Below are the code and all the weights of a small trained network. Each question names an input and a target symbol and asks about switching units off, where a switched-off unit gives its printed mean instead of its output.

import numpy as np


def w(rows, s, z=0):
    codes = np.array(rows[::2]) - 128.0
    scale = np.full(codes.shape[1], s)
    scale[-1] = z or s
    return codes * scale


def f(y):
    return y / 2 * (1 + np.tanh(0.7978845608 * (y + 0.044715 * y**3)))


def softmax(a):
    e = np.exp(a - a.max(-1, keepdims=True))
    return e / e.sum(-1, keepdims=True)


def log_softmax(a):
    a = a - a.max(-1, keepdims=True)
    return a - np.log(np.exp(a).sum(-1, keepdims=True))


def net(x, mask):
    ids = ['αβδεζθξπσω'.index(c) for c in x.split()]
    T = len(ids)
    res = E[ids] + P[:T]
    u = 0
    for l in range(3):
        r = res
        for j in range(2):
            rows = slice(2 * j, 2 * j + 2)
            q, k, v = (r @ M[l][rows].T for M in (Q, K, V))
            z = softmax(np.where(np.tri(T) > 0, q @ k.T / 2**0.5, -1e9)) @ v
            o = O[l][rows]
            res = res + np.where(mask[u + j], z, o[:, -1]) @ o[:, :-1]
        u += 2
        y = f(res @ A[l][:, :-1].T + A[l][:, -1])
        res = res + np.where(mask[u : u + 8], y, B[l][:, -1]) @ B[l][:, :-1]
        u += 8
    return log_softmax(res[-1] @ U[:, :-1].T + U[:, -1])


Q, K, V, O, A, B = {}, {}, {}, {}, {}, {}
E = w([
[214,75,142,22],'α',
[157,162,80,99],'β',
[177,85,90,106],'δ',
[192,155,158,109],'ε',
[104,248,136,92],'ζ',
[166,172,76,117],'θ',
[227,220,163,174],'ξ',
[64,136,141,99],'π',
[159,165,73,91],'σ',
[129,167,52,150],'ω',
],0.019)
P = w([
[81,37,157,182],'0',
[120,84,78,3],'1',
[124,104,89,15],'2',
[131,107,98,23],'3',
[141,113,112,42],'4',
[145,123,115,48],'5',
[149,133,124,68],'6',
[176,135,130,65],'7',
[177,136,126,64],'8',
],0.0077)
Q[0] = w([
[91,196,173,171],'0.h0',
[29,99,158,168],'0.h0',
[202,225,96,10],'0.h1',
[121,134,131,79],'0.h1',
],0.011)
K[0] = w([
[113,168,120,92],'0.h0',
[104,132,126,66],'0.h0',
[111,53,247,197],'0.h1',
[112,86,199,159],'0.h1',
],0.011)
V[0] = w([
[189,109,156,137],'0.h0',
[46,49,112,254],'0.h0',
[146,55,167,201],'0.h1',
[144,60,31,141],'0.h1',
],0.007)
O[0] = w([
[2,83,148,253,176],'0.h0',
[156,186,121,144,2],'0.h0',
[158,101,228,81,154],'0.h1',
[159,85,107,189,89],'0.h1',
],0.0098,0.0075)
A[0] = w([
[225,110,113,75,98],'0.n0',
[124,68,80,55,120],'0.n1',
[45,76,130,232,113],'0.n2',
[155,42,130,77,1],'0.n3',
[92,103,255,146,89],'0.n4',
[175,166,93,180,86],'0.n5',
[122,141,181,161,79],'0.n6',
[137,100,113,115,115],'0.n7',
],0.0097,0.0077)
B[0] = w([
[131,125,109,186,229],'0.n0',
[71,107,216,222,252],'0.n1',
[197,109,101,126,112],'0.n2',
[118,254,80,118,137],'0.n3',
[133,159,144,91,227],'0.n4',
[118,190,92,174,112],'0.n5',
[164,133,161,151,118],'0.n6',
[69,120,153,102,133],'0.n7',
],0.0082,0.0034)
Q[1] = w([
[132,162,1,132],'1.h0',
[72,32,237,102],'1.h0',
[218,59,61,31],'1.h1',
[192,139,245,130],'1.h1',
],0.005)
K[1] = w([
[181,184,198,143],'1.h0',
[231,23,201,21],'1.h0',
[61,190,253,214],'1.h1',
[125,139,37,188],'1.h1',
],0.0047)
V[1] = w([
[26,134,114,188],'1.h0',
[223,9,121,135],'1.h0',
[28,36,207,134],'1.h1',
[61,184,254,85],'1.h1',
],0.007)
O[1] = w([
[199,196,3,75,80],'1.h0',
[122,81,129,71,135],'1.h0',
[226,49,1,235,188],'1.h1',
[58,138,191,220,254],'1.h1',
],0.0064,0.0049)
A[1] = w([
[98,217,138,198,164],'1.n0',
[110,143,86,198,154],'1.n1',
[254,184,156,67,34],'1.n2',
[85,172,92,178,253],'1.n3',
[134,54,171,64,119],'1.n4',
[163,13,171,115,108],'1.n5',
[4,47,102,129,45],'1.n6',
[88,198,74,88,112],'1.n7',
],0.0084,0.0063)
B[1] = w([
[187,76,157,61,219],'1.n0',
[173,79,165,94,153],'1.n1',
[73,184,117,204,150],'1.n2',
[171,3,190,23,248],'1.n3',
[37,183,100,168,202],'1.n4',
[64,130,139,201,252],'1.n5',
[162,108,187,77,179],'1.n6',
[100,117,148,178,143],'1.n7',
],0.008,0.0043)
Q[2] = w([
[135,116,160,122],'2.h0',
[88,109,94,61],'2.h0',
[169,184,110,100],'2.h1',
[146,195,10,121],'2.h1',
],0.011)
K[2] = w([
[150,174,139,123],'2.h0',
[108,140,115,142],'2.h0',
[139,133,105,43],'2.h1',
[86,101,3,7],'2.h1',
],0.011)
V[2] = w([
[241,134,94,192],'2.h0',
[191,248,166,142],'2.h0',
[254,142,176,107],'2.h1',
[147,88,105,87],'2.h1',
],0.0079)
O[2] = w([
[2,56,208,89,3],'2.h0',
[141,87,144,95,65],'2.h0',
[66,115,118,124,211],'2.h1',
[115,53,75,171,44],'2.h1',
],0.0079,0.0045)
A[2] = w([
[166,121,176,103,46],'2.n0',
[219,197,77,136,130],'2.n1',
[105,55,123,165,70],'2.n2',
[50,120,41,112,251],'2.n3',
[102,254,227,162,62],'2.n4',
[188,123,60,153,252],'2.n5',
[100,92,168,85,73],'2.n6',
[163,177,117,215,58],'2.n7',
],0.009,0.0045)
B[2] = w([
[103,49,91,88,159],'2.n0',
[189,210,118,161,153],'2.n1',
[180,114,145,168,151],'2.n2',
[57,137,2,160,150],'2.n3',
[77,124,148,81,255],'2.n4',
[153,214,154,176,162],'2.n5',
[146,139,49,129,169],'2.n6',
[223,142,120,117,156],'2.n7',
],0.0094,0.0068)
U = w([
[135,82,119,229,8],'α',
[126,164,57,147,106],'β',
[138,168,63,168,137],'δ',
[113,142,163,159,254],'ε',
[178,152,236,123,129],'ζ',
[112,232,69,38,124],'θ',
[21,65,146,105,76],'ξ',
[218,134,35,117,151],'π',
[126,153,56,155,95],'σ',
[52,254,142,228,208],'ω',
],0.0078,0.0054)

Each question gives the input, a string of symbols that net reads in full, and the target symbol t.
The units are the heads (2 rows each of Q, K, V and O) and the neurons (one row each of A and B). Each row of codes is followed by its name. A weight is (code - 128) times the scale printed after its matrix; where a second scale follows, it is the last column's (O, A, B and U).
mask holds one flag per unit, layer by layer, with each layer's heads first. A switched-off unit (its flag False) gives its mean, the last column of its rows in O or B, instead of its output. The means were averaged over made-up inputs and are rounded, as every weight is.
A unit's drop is (log p(t) with every unit on - log p(t) with that unit switched off) / (log p(t) with every unit on - log p(t) with every unit switched off).
The circuit of an input: a set's keep is (log p(t) with only the set's units on - log p(t) with every unit switched off) / (log p(t) with every unit on - log p(t) with every unit switched off). Starting from the 12 units with the biggest drops (on a tie, the unit counted first), units are removed one at a time, each time the one whose removal leaves the highest keep (on an exact tie, the one counted first), for as long as the keep stays at least 0.8.
circuit, biggest first: the units of the circuit, biggest drop first
unit that matters most: the unit with the biggest drop
top k neurons: the k neurons with the biggest drops, biggest first
k most important neurons of layer l: the k neurons of layer l with the biggest drops, biggest first
heads that matter: for each layer, one digit per head in row order, 1 if its drop is at least 0.15 and else 0, layers parted by /
input α ζ ε ε ε, target α: circuit, biggest first -> 1.h1, 0.n1, 0.h0, 2.h1
input ζ ε δ ε ε δ, target α: circuit, biggest first -> 0.n1, 2.n2, 1.h1
input ω σ ε, target θ: circuit, biggest first -> 1.h1, 0.h0
input β ξ ξ ξ π ω, target π: 3 most important neurons of layer 2 -> 2.n4, 2.n6, 2.n2
input ξ α ε, target ξ: unit that matters most -> 0.n3
input ζ ζ δ, target π: circuit, biggest first -> 0.h1, 1.n3, 1.h0
input α ε ε ξ δ ζ ε ξ θ, target α: heads that matter -> 10 / 01 / 00
input ζ ε ε α θ, target π: heads that matter -> 01 / 01 / 00
input ζ ε ε δ ω, target π: heads that matter -> 01 / 00 / 00
input ε ε π π, target ζ: top 2 neurons -> 0.n1, 1.n6
input ε ξ ε δ, target ζ: top 2 neurons -> 0.n1, 0.n3
input ξ ξ α π ζ, target ξ: heads that matter -> 00 / 01 / 01
input ξ ω ω, target ξ: heads that matter -> 01 / 00 / 01
input ε ε ζ β ε ζ ε ε σ, target ζ: unit that matters most -> 2.h1
input δ ε ζ ε ξ β, target ω: 2 most important neurons of layer 2 -> 2.n0, 2.n3
input π ξ θ α ε ε α ω ε, target ω: 2 most important neurons of layer 1 -> 1.n3, 1.n0
input ε ε ε, target ω: heads that matter -> 00 / 10 / 10
input ε ε θ ε ε ζ ε ζ θ, target ζ: 2 most important neurons of layer 2 -> 2.n3, 2.n6
input α β ζ θ, target α: top 3 neurons -> 0.n1, 0.n3, 2.n2
input ω ε ε ω, target θ: top neuron -> 0.n0
input ζ π ε α α ζ β ω β, target π: 2 most important neurons of layer 0 -> 0.n1, 0.n7
